Below are the code and all the weights of a small trained network. Each question names an input and a class and asks about switching units off, where a switched-off unit gives its printed mean instead of its output.

import numpy as np


def w(rows, s, z=0):
    codes = np.array(rows[::2]) - 128.0
    scale = np.full(codes.shape[1], s)
    scale[-1] = z or s
    return codes * scale


def f(y):
    return y / 2 * (1 + np.tanh(0.7978845608 * (y + 0.044715 * y**3)))


def log_softmax(a):
    a = a - a.max(-1, keepdims=True)
    return a - np.log(np.exp(a).sum(-1, keepdims=True))


def net(x, mask):
    res = np.array(x, float).reshape(1, 6) / 4 @ E
    y = f(res @ A[0][:, :-1].T + A[0][:, -1])
    res = res + np.where(mask, y, B[0][:, -1]) @ B[0][:, :-1]
    return log_softmax(res[-1] @ U[:, :-1].T + U[:, -1])


A, B = {}, {}
E = w([
[163,16,113,75,138,179,75],'x0',
[213,156,103,100,247,73,143],'x1',
[124,125,127,129,129,128,135],'x2',
[50,145,111,47,117,42,76],'x3',
[123,117,45,214,135,106,80],'x4',
[51,142,175,164,230,183,75],'x5',
],0.011)
A[0] = w([
[106,116,131,130,71,150,108,72],'n1',
[161,89,184,186,142,151,152,46],'n2',
[101,191,146,171,123,86,174,44],'n3',
[95,138,3,193,166,147,81,82],'n4',
[104,145,219,58,163,161,173,74],'n5',
[107,132,156,94,91,56,76,85],'n6',
[69,141,110,93,137,96,107,28],'n7',
[172,48,75,48,131,163,76,64],'n8',
[136,135,251,64,137,147,155,60],'n9',
[80,121,182,148,206,136,97,61],'n10',
[105,213,117,170,136,114,195,121],'n11',
[170,90,51,168,79,65,140,103],'n12',
[97,204,170,149,136,87,135,46],'n13',
[68,150,138,71,138,84,74,89],'n14',
[189,132,150,40,55,113,203,42],'n15',
[134,128,76,107,53,134,155,3],'n16',
[193,138,80,105,158,67,154,75],'n17',
[91,114,117,130,160,142,154,78],'n18',
[75,120,138,136,70,153,111,52],'n19',
[139,154,180,97,127,165,158,75],'n20',
[94,165,73,69,133,98,94,79],'n21',
[174,125,154,214,134,202,191,76],'n22',
[107,72,147,110,175,169,82,74],'n23',
[203,163,158,169,108,177,146,16],'n24',
[120,109,117,170,126,103,106,36],'n25',
[119,121,101,170,138,113,110,95],'n26',
[96,191,138,146,114,95,165,79],'n27',
[50,155,186,163,205,178,92,33],'n28',
[184,153,139,115,175,101,115,19],'n29',
[119,131,51,182,148,140,92,61],'n30',
[74,98,183,162,34,168,124,81],'n31',
[180,146,119,86,242,104,134,78],'n32',
],0.013,0.0044)
B[0] = w([
[94,154,143,166,132,173,164,169],'n1',
[125,88,104,79,155,112,148,176],'n2',
[139,72,184,139,134,173,84,185],'n3',
[96,155,95,92,125,140,47,211],'n4',
[95,141,88,97,106,131,48,209],'n5',
[127,70,74,114,165,118,180,195],'n6',
[120,92,101,101,155,101,155,172],'n7',
[158,53,234,160,129,143,104,219],'n8',
[91,153,95,78,128,128,33,217],'n9',
[172,183,125,136,78,82,160,185],'n10',
[154,56,198,158,133,145,74,200],'n11',
[155,185,112,109,64,84,85,204],'n12',
[148,90,179,121,130,136,109,185],'n13',
[133,71,70,121,165,117,160,206],'n14',
[151,171,107,133,65,60,92,254],'n15',
[180,174,148,162,87,109,162,177],'n16',
[99,177,164,145,119,169,192,206],'n17',
[165,141,120,141,112,126,124,133],'n18',
[94,177,135,143,171,189,152,183],'n19',
[101,136,93,95,108,146,88,175],'n20',
[130,79,89,105,177,99,176,186],'n21',
[110,42,52,79,176,78,176,224],'n22',
[165,86,195,165,78,102,125,178],'n23',
[120,89,115,84,159,91,175,186],'n24',
[120,143,120,107,139,127,92,141],'n25',
[106,142,126,83,105,119,98,153],'n26',
[161,100,175,135,130,141,119,184],'n27',
[218,179,119,188,10,29,188,210],'n28',
[104,154,130,145,149,170,155,168],'n29',
[107,143,114,87,127,138,73,179],'n30',
[99,196,142,171,196,216,175,227],'n31',
[59,203,143,199,165,210,174,219],'n32',
],0.011,0.015)
U = w([
[187,186,127,154,46,80,183,253],'0',
[63,195,153,168,167,222,213,71],'1',
[117,29,50,98,177,108,211,107],'2',
[161,35,252,150,118,162,91,38],'3',
[84,169,69,95,102,135,21,113],'4',
],0.011,0.0046)

Each question gives the input, the list of numbers given to net, and the class t.
The units are the neurons (one row each of A and B). Each row of codes is followed by its name. A weight is (code - 128) times the scale printed after its matrix; where a second scale follows, it is the last column's (A, B and U).
mask holds one flag per neuron, in row order. A switched-off neuron (its flag False) gives its mean, the last column of its row in B, instead of its output. The means were averaged over made-up inputs and are rounded, as every weight is.
A unit's drop is (log p(t) with every unit on - log p(t) with that unit switched off) / (log p(t) with every unit on - log p(t) with every unit switched off).
The circuit of an input: a set's keep is (log p(t) with only the set's units on - log p(t) with every unit switched off) / (log p(t) with every unit on - log p(t) with every unit switched off). Starting from the 12 units with the biggest drops (on a tie, the unit counted first), units are removed one at a time, each time the one whose removal leaves the highest keep (on an exact tie, the one counted first), for as long as the keep stays at least 0.8.
circuit, biggest first: the units of the circuit, biggest drop first
top k neurons: the k neurons with the biggest drops, biggest first
drop of u: that unit's drop, to one decimal
input [7,2,-8,4,3,-5], class 3: circuit, biggest first : [n8]
input [-4,7,5,6,3,7], class 0: top 4 neurons : [n28 n10 n31 n19]
input [4,-8,2,4,0,-7], class 1: top 4 neurons : [n31 n19 n28 n1]
input [2,2,3,7,-8,-4], class 4: top 2 neurons : [n15 n9]
input [8,4,5,6,-8,-6], class 3: top 3 neurons : [n8 n4 n28]
input [1,8,-8,8,-7,3], class 1: top 4 neurons : [n32 n22 n17 n29]
input [-2,2,5,0,-6,5], class 4: top 2 neurons : [n5 n9]
input [6,4,6,5,6,1], class 3: top 2 neurons : [n8 n23]
input [-1,4,2,-5,5,-3], class 2: top 3 neurons : [n22 n15 n9]
input [8,8,-1,6,-7,7], class 1: top 4 neurons : [n32 n29 n15 n11]
input [0,1,-8,0,-3,-2], class 4: top 4 neurons : [n28 n10 n16 n23]
input [4,3,-1,7,-7,-1], class 2: top 3 neurons : [n14 n6 n21]
input [-7,-2,1,4,8,-7], class 4: top 4 neurons : [n12 n28 n4 n8]
input [3,-6,1,8,4,-3], class 2: circuit, biggest first : [n6]
input [-1,-2,1,-5,-7,-6], class 4: circuit, biggest first : [n9 n28]
input [2,4,-7,-4,3,3], class 1: drop of n6 : 0.5
input [1,2,2,-4,6,-1], class 4: drop of n4 : 0.1
input [-2,-5,7,-3,0,7], class 0: drop of n28 : 1.7
